Each row of numbers belongs to one of the objects below and depends on some of the facts about them. Some rows are named. Which object is each other row?

How the objects are related:
brebrik: points at; vodrir: uses; vurim: refers to; plafubo: is of sort
<1006> {brebrik=<1648>, plafubo=b}
<1027> {brebrik=<1402>,<156>,<855>,<1370>, plafubo=e}
<1032> {vurim=<182>,<893>,<289>,<1049>,<1619>, plafubo=a}
<1040> {brebrik=<1648>, vodrir=<202>, plafubo=c}
<1041> {brebrik=<474>, vodrir=<264>, plafubo=f}
<1043> {brebrik=<1648>, vodrir=<893>, vurim=<118>,<216>,<1251>, plafubo=a}
<1049> {brebrik=<631>, plafubo=f}
<1054> {vodrir=<1337>, vurim=<954>,<1648>, plafubo=d}
<1060> {plafubo=b}
<1063> {brebrik=<1648>, plafubo=e}
<1070> {vodrir=<332>, plafubo=b}
<1076> {vodrir=<279>, plafubo=e}
<1096> {brebrik=<650>, vodrir=<362>, vurim=<277>,<562>,<1337>, plafubo=f}
<1098> {vodrir=<747>, plafubo=c}
<1099> {brebrik=<1648>,<358>, vurim=<289>, plafubo=e}
<1106> {vurim=<1412>,<140>,<389>,<1654>,<444>,<450>, plafubo=e}
<110> {vodrir=<638>, vurim=<792>,<893>,<1551>,<362>,<279>, plafubo=c}
<1121> {vurim=<336>,<951>,<1355>, plafubo=b}
<1154> {brebrik=<1096>, vodrir=<265>, plafubo=e}
<1166> {vurim=<118>,<605>,<289>,<356>,<344>,<1337>, plafubo=d}
<1174> {vodrir=<899>, vurim=<838>,<34>, plafubo=e}
<1177> {vurim=<402>,<1286>,<300>, plafubo=d}
<1180> {brebrik=<257>,<429>,<1632>, vodrir=<1060>, plafubo=a}
<1183> {vodrir=<1635>, plafubo=a}
<118> {brebrik=<389>,<1370>, vodrir=<277>, plafubo=a}
<1195> {vodrir=<998>, plafubo=a}
<119> {vodrir=<289>, plafubo=a}
<1231> {vodrir=<713>, plafubo=b}
<1251> {brebrik=<1595>,<358>, plafubo=b}
<1273> {brebrik=<1648>, vurim=<1329>,<855>, plafubo=c}
<1278> {brebrik=<951>,<1070>, vurim=<1654>,<998>, plafubo=f}
<127> {vodrir=<1556>, plafubo=a}
<1286> {vodrir=<1329>, plafubo=d}
<1297> {vodrir=<1278>, plafubo=b}
<1303> {brebrik=<910>,<1648>, vurim=<1551>, plafubo=b}
<1326> {plafubo=b}
<1329> {plafubo=c}
<1333> {vodrir=<1595>, vurim=<216>, plafubo=e}
<1337> {plafubo=f}
<1341> {brebrik=<1648>, vodrir=<315>, vurim=<760>, plafubo=e}
<1347> {vodrir=<444>, vurim=<474>,<429>,<356>,<1326>, plafubo=a}
<1351> {brebrik=<792>,<1632>, vurim=<1633>, plafubo=f}
<1355> {brebrik=<1648>, plafubo=d}
<1357> {brebrik=<210>,<1273>, plafubo=b}
<1363> {vodrir=<239>, vurim=<191>,<1355>,<34>, plafubo=c}
<1370> {brebrik=<1648>, vurim=<9>,<910>, plafubo=b}
<1396> {brebrik=<910>,<1070>,<1648>, vurim=<747>,<1286>,<1027>, plafubo=b}
<1402> {brebrik=<429>,<216>,<1063>, plafubo=f}
<1404> {brebrik=<861>,<289>, vurim=<216>,<450>, plafubo=c}
<1405> {brebrik=<1648>, vodrir=<209>, vurim=<289>,<429>,<264>,<1648>, plafubo=d}
<140> {plafubo=a}
<1412> {brebrik=<358>, plafubo=f}
<1425> {brebrik=<861>,<344>,<1648>, vodrir=<1363>, vurim=<1635>,<893>,<1556>, plafubo=c}
<142> {brebrik=<792>, vurim=<140>,<1551>,<127>,<613>, plafubo=b}
<1430> {brebrik=<650>,<1648>,<358>, vodrir=<182>, plafubo=a}
<1455> {vodrir=<888>, vurim=<698>,<140>, plafubo=e}
<1481> {brebrik=<1070>, vodrir=<1355>, vurim=<1297>, plafubo=c}
<1489> {brebrik=<446>,<1595>, plafubo=a}
<1520> {brebrik=<1648>, vodrir=<1572>, vurim=<698>,<118>,<846>,<1027>, plafubo=c}
<1550> {vodrir=<855>, plafubo=e}
<1551> {brebrik=<1297>,<389>,<1648>,<1251>, plafubo=f}
<1556> {vodrir=<142>, plafubo=b}
<1565> {plafubo=d}
<156> {brebrik=<118>, plafubo=c}
<1572> {vurim=<893>,<857>,<627>,<1595>, plafubo=d}
<1595> {brebrik=<446>, vodrir=<631>, plafubo=f}
<1619> {plafubo=a}
<1632> {vodrir=<1341>, plafubo=b}
<1633> {brebrik=<1481>,<156>,<344>, plafubo=b}
<1635> {plafubo=c}
<1643> {brebrik=<880>, vodrir=<489>, vurim=<855>,<951>, plafubo=c}
<1648> {vodrir=<1076>, plafubo=f}
<1654> {vodrir=<818>, plafubo=c}
<182> {vodrir=<1231>, plafubo=f}
<191> {brebrik=<446>, vodrir=<402>, plafubo=a}
<202> {brebrik=<332>,<1551>, vurim=<300>, plafubo=a}
<209> {vurim=<974>, plafubo=d}
<210> {vodrir=<974>, plafubo=a}
<216> {brebrik=<1273>,<1648>, vodrir=<1286>, plafubo=b}
<239> {vodrir=<695>, vurim=<790>,<1027>,<627>, plafubo=b}
<257> {brebrik=<1550>, vodrir=<547>, plafubo=a}
<259> {brebrik=<216>, vodrir=<450>, vurim=<1183>, plafubo=e}
<260> {vurim=<434>,<844>,<1355>, plafubo=a}
<264> {brebrik=<1063>,<1648>,<358>, vodrir=<1070>, plafubo=a}
<265> {vodrir=<1177>, vurim=<1489>,<1357>, plafubo=c}
<277> {vodrir=<336>, plafubo=b}
<279> {brebrik=<402>,<1648>, plafubo=f}
<289> {brebrik=<1648>,<259>, vodrir=<358>, plafubo=e}
<297> {vodrir=<127>, vurim=<315>,<336>, plafubo=c}
<300> {vodrir=<1632>, plafubo=a}
<315> {brebrik=<332>,<1273>, vodrir=<910>, plafubo=e}
<319> {brebrik=<1006>, vodrir=<460>, vurim=<747>,<289>,<1027>,<300>, plafubo=a}
<332> {vurim=<1286>,<1027>,<264>, plafubo=b}
<336> {vodrir=<698>, plafubo=c}
<344> {brebrik=<191>,<910>, plafubo=c}
<34> {brebrik=<880>,<1648>, vodrir=<760>, plafubo=a}
<352> {brebrik=<118>,<446>,<1632>,<1648>, vodrir=<119>, plafubo=a}
<356> {brebrik=<1648>, vodrir=<300>, plafubo=a}
<358> {brebrik=<650>,<1648>, plafubo=a}
<362> {vodrir=<526>, plafubo=e}
<368> {vurim=<695>,<444>, plafubo=d}
<379> {vurim=<1337>, plafubo=a}
<387> {vurim=<698>,<638>,<829>,<1049>, plafubo=a}
<389> {brebrik=<1370>,<1648>, plafubo=f}
<402> {brebrik=<1006>,<1648>, vodrir=<852>, plafubo=b}
<429> {brebrik=<1273>,<446>, vodrir=<344>, plafubo=a}
<432> {brebrik=<790>,<713>,<446>, vodrir=<613>, plafubo=b}
<434> {vodrir=<356>, plafubo=e}
<444> {brebrik=<142>, plafubo=a}
<446> {vurim=<488>,<638>,<1231>, plafubo=a}
<450> {brebrik=<429>, plafubo=b}
<460> {brebrik=<1006>,<1370>, vodrir=<1180>, vurim=<140>,<1654>,<1027>, plafubo=c}
<474> {brebrik=<332>, plafubo=c}
<488> {vodrir=<1396>, plafubo=d}
<489> {vodrir=<1049>, plafubo=a}
<526> {vodrir=<1565>, plafubo=a}
<547> {brebrik=<1550>, vurim=<1633>, plafubo=d}
<562> {vodrir=<1347>, plafubo=d}
<595> {vurim=<1565>, plafubo=f}
<605> {brebrik=<191>,<1063>, vodrir=<846>, plafubo=b}
<608> {brebrik=<954>,<650>,<1595>, vodrir=<1481>, vurim=<1402>,<986>,<264>, plafubo=a}
<613> {vodrir=<947>, plafubo=f}
<627> {vodrir=<260>, plafubo=f}
<631> {brebrik=<1648>, vurim=<289>,<1632>,<986>,<1550>, plafubo=a}
<638> {vodrir=<297>, plafubo=e}
<650> {brebrik=<1006>,<1648>, vodrir=<1106>, vurim=<1633>,<861>, plafubo=e}
<672> {vodrir=<1402>, plafubo=e}
<695> {plafubo=f}
<698> {vodrir=<951>, plafubo=a}
<713> {brebrik=<429>, vodrir=<1063>, vurim=<1551>,<1183>, plafubo=a}
<744> {brebrik=<118>,<1550>, vurim=<1049>, plafubo=a}
<746> {vodrir=<562>, vurim=<526>, plafubo=f}
<747> {brebrik=<446>,<1251>, plafubo=e}
<750> {brebrik=<1333>,<1273>,<446>, vodrir=<986>, vurim=<698>, plafubo=f}
<760> {vodrir=<368>, plafubo=c}
<790> {brebrik=<429>, vodrir=<1041>, plafubo=f}
<792> {brebrik=<332>,<1648>, plafubo=b}
<818> {brebrik=<857>, vodrir=<1043>, vurim=<1635>,<315>,<1556>,<344>,<1251>, plafubo=c}
<829> {brebrik=<402>,<446>,<844>, vodrir=<1520>, plafubo=f}
<838> {vodrir=<110>, plafubo=b}
<844> {brebrik=<429>,<446>,<1648>, plafubo=e}
<846> {plafubo=c}
<852> {brebrik=<191>, vurim=<998>, plafubo=d}
<855> {brebrik=<389>, vodrir=<1054>, plafubo=e}
<857> {brebrik=<650>, vodrir=<923>, plafubo=b}
<861> {brebrik=<547>, vodrir=<1619>, plafubo=a}
<880> {vodrir=<216>, plafubo=c}
<888> {brebrik=<1648>, vurim=<1489>, plafubo=e}
<893> {plafubo=e}
<899> {brebrik=<1370>, vurim=<1195>,<1633>,<182>,<315>,<1231>, plafubo=d}
<910> {brebrik=<526>,<1063>, vodrir=<1098>, plafubo=f}
<923> {vurim=<1402>,<119>,<855>,<127>, plafubo=b}
<947> {brebrik=<1370>, vurim=<951>,<1357>, plafubo=e}
<951> {brebrik=<1481>,<1648>,<34>, vodrir=<1326>, plafubo=f}
<954> {brebrik=<910>, vodrir=<1303>, plafubo=c}
<974> {vodrir=<1183>, plafubo=f}
<986> {plafubo=c}
<998> {vodrir=<744>, plafubo=e}
<9> {brebrik=<216>, vodrir=<650>, plafubo=f}

Named rows:
[ -6 -22   4   6  -3  12   8 -20  -8  14   2 -12 -18 -18   3  22 -10  17
  -9 -23  37   2 -23 -14   6   9 -30   7] -> <1425>
[  9  22  10  -8   0 -21  -9   1 -10 -13   6  24  10  13 -10   6   4 -15
  -3  -5  -7   6  18  34   3 -15   8   7] -> <216>
[  7 -13   8 -11  -3  16  -6 -22  25  -8 -14 -30 -15 -17  16 -19  -3  10
  12  -7   4 -18  22 -15   5  15 -16  13] -> <1273>
[ 38 -13  11  20  -7 -26  18  -5   2   0 -15   3  13  22   6 -15  19  32
  26 -12  51  -6  19   0   8  -4  25  28] -> <332>
[-10  15  -7 -25  28 -14  -5   8   7  17 -38   5   7  -2 -36 -27  -1 -26
   0  14 -25 -18  28  -7  -9 -12  -9  11] -> <444>
[ 37  -9 -18  12 -11   7   6  19   7  -1 -19 -28  -2  -2   8 -23  20   5
  12   1  28 -12 -10   7  20  11  27  -4] -> <923>
[ 18  13   8  12  -6   5  11   4 -15  -6 -10  -9 -21   4  21   9 -16   8
 -18 -15  42 -13   7  14  16 -11 -23   3] -> <750>
[  2  -4   3  -8  -1  18   0  -6  -5  14 -37 -14 -11 -11 -10  -9  -4   8
  -5 -14  29 -20   2 -24   4  11 -16  15] -> <1404>
[ 12   6  -2  17  -6 -14   2  12 -12  -7  17  21   7  21  -2  10   9 -12
   1   7  -6  15  -6  22   3  -4  31 -15] -> <277>
[ 14  10   9 -17   5   3 -31   1  17 -23  15 -12   2 -12   4  -6 -10 -30
 -20   1 -23  -2   3  24  14  -6  12 -12] -> <1357>
[-22  18 -26   3  31 -14   0  20  -9  25 -33  17   7  17 -33  -9   3 -21
   8  20 -40 -18  29   0 -14 -13   0  -8] -> <140>
[ -3  -6   0 -13   0  16  -8 -13  10 -13  -4   1  -2 -15  -4 -12  -7   3
  -1  -6 -15  -7  12 -18   5   7 -12  15] -> <156>
[-33  -5   9  10 -12   0  14   3 -17   5  11  26  15 -10 -12  12  -9  -3
  15  15 -22  17  -5 -12 -14   1   1 -27] -> <1635>
[-17  31 -39  -1  25   5   8  13  -9   8 -30  25  -5  21  -3  -6   0  -8
 -12  10 -32 -16  34  -9  -9 -11  -5  -1] -> <1654>
[ 35   3   1  -7 -13  -3  13  14  15  -9 -38 -32  -9   2   5 -22   9   4
   5  -8  34 -17  -1  15  21   0  18  28] -> <142>
[ 11 -11 -15  13 -10  -5  23  15 -10  20 -15 -14   4  13   0  -2  26  17
  18   8  21  -7 -20  -5  -8   1  13  14] -> <1177>
[ -1   8  -6  -1  -2   1  -9  13   1   4   7  -9   9   4   1 -11   8 -13
  10  22 -26   9 -16  -5  -8   2  29   0] -> <1565>

Rows to name:
No name comes twice in this set of rows, the named rows included.
[  6   7 -15  -4   1  27 -19  12   8 -15  26  -7  -5   2  37  -4  -1  -5
 -20   8 -41   7 -12  -7   2   5  12  -4]	<434>
[ 21  -3  13  -9  -1  -9 -11  -3  15 -21   4  -8  -6  -8   3  -5  11  -5
   6 -14   0   7  10  21   6   9  21   4]	<1006>
[-21   5  25   3 -12 -16   4 -20 -17  -1  23  27  15   0 -12  10 -14  -6
  10  12  -2  10  -1  -9 -16  -7 -32  -8]	<344>
[ -2  -4   2   0   0  -5  28  -5   2  18 -26  -4 -11  -6  -8   2   3  20
   7 -17  49  -1   4 -16   4   6 -25  17]	<1520>
[-10 -14   1  -4  17   9 -26 -20   2  16  -8 -18  -5 -19 -22   6 -18 -17
   3   7  -1 -19  -7  -8  -4   3 -15   0]	<1180>
[ -9   9  24  -9  -5   2  -7  -6 -10  -5  47  23  20   1  16  14 -17  -2
 -24   8 -17  26 -23   8   0  -7 -19   0]	<315>
[  2   2 -11 -14   0   9  22  10   0  21 -49 -11 -12  -6 -12 -13  -1  16
 -10 -14  35 -21   9 -15   8  -4 -27  24]	<460>
[-26  -5  16   9  17 -32 -12 -23  -8  10   2  11   2  -2 -20  27 -13  -1
   8   3 -14  -1  17   5 -32  -8 -27  -7]	<429>
[ 21   4   3  -5   7   1  -8   6   8  15 -23 -36   8   7   3 -16   3   5
   3  21  11 -18  -9  15  -1 -16  -9  23]	<852>
[-34 -18 -13  11  15 -12 -10 -19  -3  10  27  15 -14  -7 -19  29   0  -5
  13   8 -14   3 -13 -12 -22  11   2 -28]	<1195>
[-18 -20   6   2   5  11 -40 -15  16  15 -21 -11  -5 -15 -28  13 -16  -6
  -6 -13 -12 -15  13  -6 -18  16   4  -2]	<257>
[  3   5  24  -6   6 -10 -16  -2  -4  -9  38  26  14  -3 -12  11 -11 -25
 -20  -2  -7  23 -13  29   4  -4   8 -11]	<1633>
[ -6 -19 -17  13  -8  12  18   2  -3  12 -19 -22 -18  -2   5  -4  14  19
  17  -6  27 -11  -6 -33   5   9   1  -2]	<110>
[  5 -12   1  -3   3 -13  20  -4   5  25  -1 -15 -15   1   7  21   6  33
  -2 -24  46   6 -21   7 -13   9  -4  26]	<1405>

The same objects again, as new rows of numbers:
Some objects and their rows:
[-20 -33  39 -11 -17   0  28   0  22  11  40  10  -3  13 -32   3 -27  13
 -33  -7 -15  39 -20 -26 -15  -5  10] -> <951>
[-18 -12 -21   6  -6   4  31 -14 -12   2 -51  17 -17 -11  15  10  13  -2
  -6 -40   5  -1  14  -3  -9   1   8] -> <460>
[-27  11  11  -2   9  21  18  12  34   8 -14  16   2  14   4 -13  13   3
   5  -6  28   6 -16 -10 -25  12  13] -> <1654>
[-43 -15  30  14  -8  25  35  -2  13   8   7  -9 -21  15 -53  -8  -5   0
  -7   9   7  14 -15 -12  -1   3  -6] -> <1006>
[ -3  26  21  33  -5  22  16   8  41 -46 -18  -8  31  -7  15 -18  -4  16
 -19  -5  21 -26 -28 -21   7 -42  25] -> <300>
[-19   8   9  24 -22  30  42  17  19   7  12  -4  12  18   2 -16   6  20
  -9  -9  26 -11 -43 -29 -25 -45  -1] -> <1632>
[ -7  13  22  16  22   6  -7  -8 -15 -37 -21 -17 -20 -32 -24   7 -24   0
 -22 -32  -9  -3  11  -6  28  13   6] -> <1043>
[-19   5  18  -1   7   6  25  13  27   4   7   9   1  20  -2 -10   7   8
   1  -5  23  -6  -8 -17 -21   1  15] -> <998>
[ 22  40  15  -3  18  -9  -9  16 -21 -26 -13 -13  18 -21  15  -3   2  -4
 -19 -33  -3  -4   9  -4  11   5  25] -> <446>
[-27  11 -29  13 -10 -18  32  -5 -17   8  -7   1   1  16  10  -7   5  -4
 -19 -39  13  -3  11  -3  -7   3  -5] -> <239>
[-24   8  -1  -4  12  21  15  -9 -22  10 -29  -1 -15 -19  -9  15  -2   6
  -7 -37  12  15  -3   8  -6  15  -1] -> <1425>
[-18   3 -15   8   1 -21  26   0 -28  11  18  -9 -10   9   2  -4  -4  10
 -23 -41  18  -1   9 -10 -15   0   4] -> <595>
[-25 -15 -35  17  -6  -6  22  -6 -26  11  32 -25 -10 -14  14  26   8  -1
 -20 -14  31  26  10  -9 -11  13  13] -> <1096>
[  3  33 -26 -25 -15   2  29  18  -5  18  -8  12 -29 -39 -12  -5 -14   7
   5 -48  17 -10   2   5 -28  11  18] -> <110>
[ -6   7  31  16 -17  33  38   8   5  -4   5 -11  14   0  -6  -1  15  26
  -1  -4  25 -11 -43 -20 -26 -45  14] -> <315>
[-16  -8   1   1   3   6  27   9 -38  10  14  -9 -41  -8 -23  15 -13  -1
  -5 -42  -3   6  13 -19   2   6 -17] -> <1303>
[-23  -4  10   7  -1   8  24  13  23  20  14   0  -3  28  -5 -21   8   1
 -13  -4  29   6 -20 -15 -31   5   6] -> <1297>

Which object is each row?
No name comes twice in this set of rows, the named rows included.
[-18 -15  11  12 -10  16  25   8  15  20   7  -8   1  21  -7 -15  14 -10
  -6   9  20  16 -18 -14 -29   3  18]	<605>
[-10   5 -10   9 -14 -14  18   0 -47  13   7 -19  -3   4   6 -17  11  -5
 -16 -41   7  32   1 -19  -8  10  13]	<750>
[ -6  16  -5  -6 -30   0  47  25  35  21  24  -1 -18   1 -29 -34  -4  -1
  -7  -3  19 -13 -12 -10 -37   3  24]	<1556>
[-39   0 -28  17 -20 -14  50 -28 -22  -1 -18  -4  -8   5  -6  -2  -1  -8
 -18 -26 -10   3  19  -1  16  -3 -14]	<1396>
[  3 -23   2   1   6  -9  29  -2 -30   1 -14  11 -33  -9   0  18   6   6
 -13 -47   7 -11  15 -10 -25 -10  10]	<947>
[-15   3 -18  12   4 -19  20   0 -25  11  15 -11  -7   8   4 -13   2  10
 -30 -36  27  10   2  -8 -21   9   4]	<746>
[-19 -16  18   8 -12  -5  41  10  11   6  30  -3  -8  27  -9 -12  12  -1
  -5   5  15  -1  -2 -28 -16  -7  17]	<1049>
[-17   5  32  22  19  24 -11   2  36 -35  -2 -22  -3 -20 -15   5  -6 -10
  -8  25  22   8  -8 -11  18  20  33]	<1430>
[-15  -6  21  -7   0  22  31  10  31   6 -18  13   0   5  -3   3  16   1
  11   5  12  -5  -8  -8 -25  -2  18]	<474>
[  1  15  39   8  21   2  10  22  45 -35  -2   4  10   3   3 -12  -2  -3
 -11   6   7 -28   3 -20   2  -6  28]	<1619>
[ -8 -20  30   8 -14  -8  45  11   1   8  16  -9  -4  30 -14 -18  22  -7
  -2   7   3   3  -8 -27 -19 -12  23]	<1402>
[  3   9  49  12  13  18  -9  10  22 -30 -22 -17   6  -5 -22 -19   5  -9
 -12   9   5   7 -15 -14   9   9  37]	<352>
[-21   3  21  -6  10   2  34  16  25   3   9  12   0  22  -3  -5   9   8
   4  -2  16 -12   0 -18 -16  -4  13]	<893>
[ 16  -2   7  11  14 -10   6   2 -10 -35 -23  -6  -8 -25  17  19  -5  -7
 -21 -32  -3 -24  22  -8   8  -3  28]	<744>
[-36   7 -17  10  -4  -4  34 -33 -24  -6 -14  -5  -6 -13 -18   9  -5   4
 -13 -22   2  15  11   4  18   7   0]	<1099>

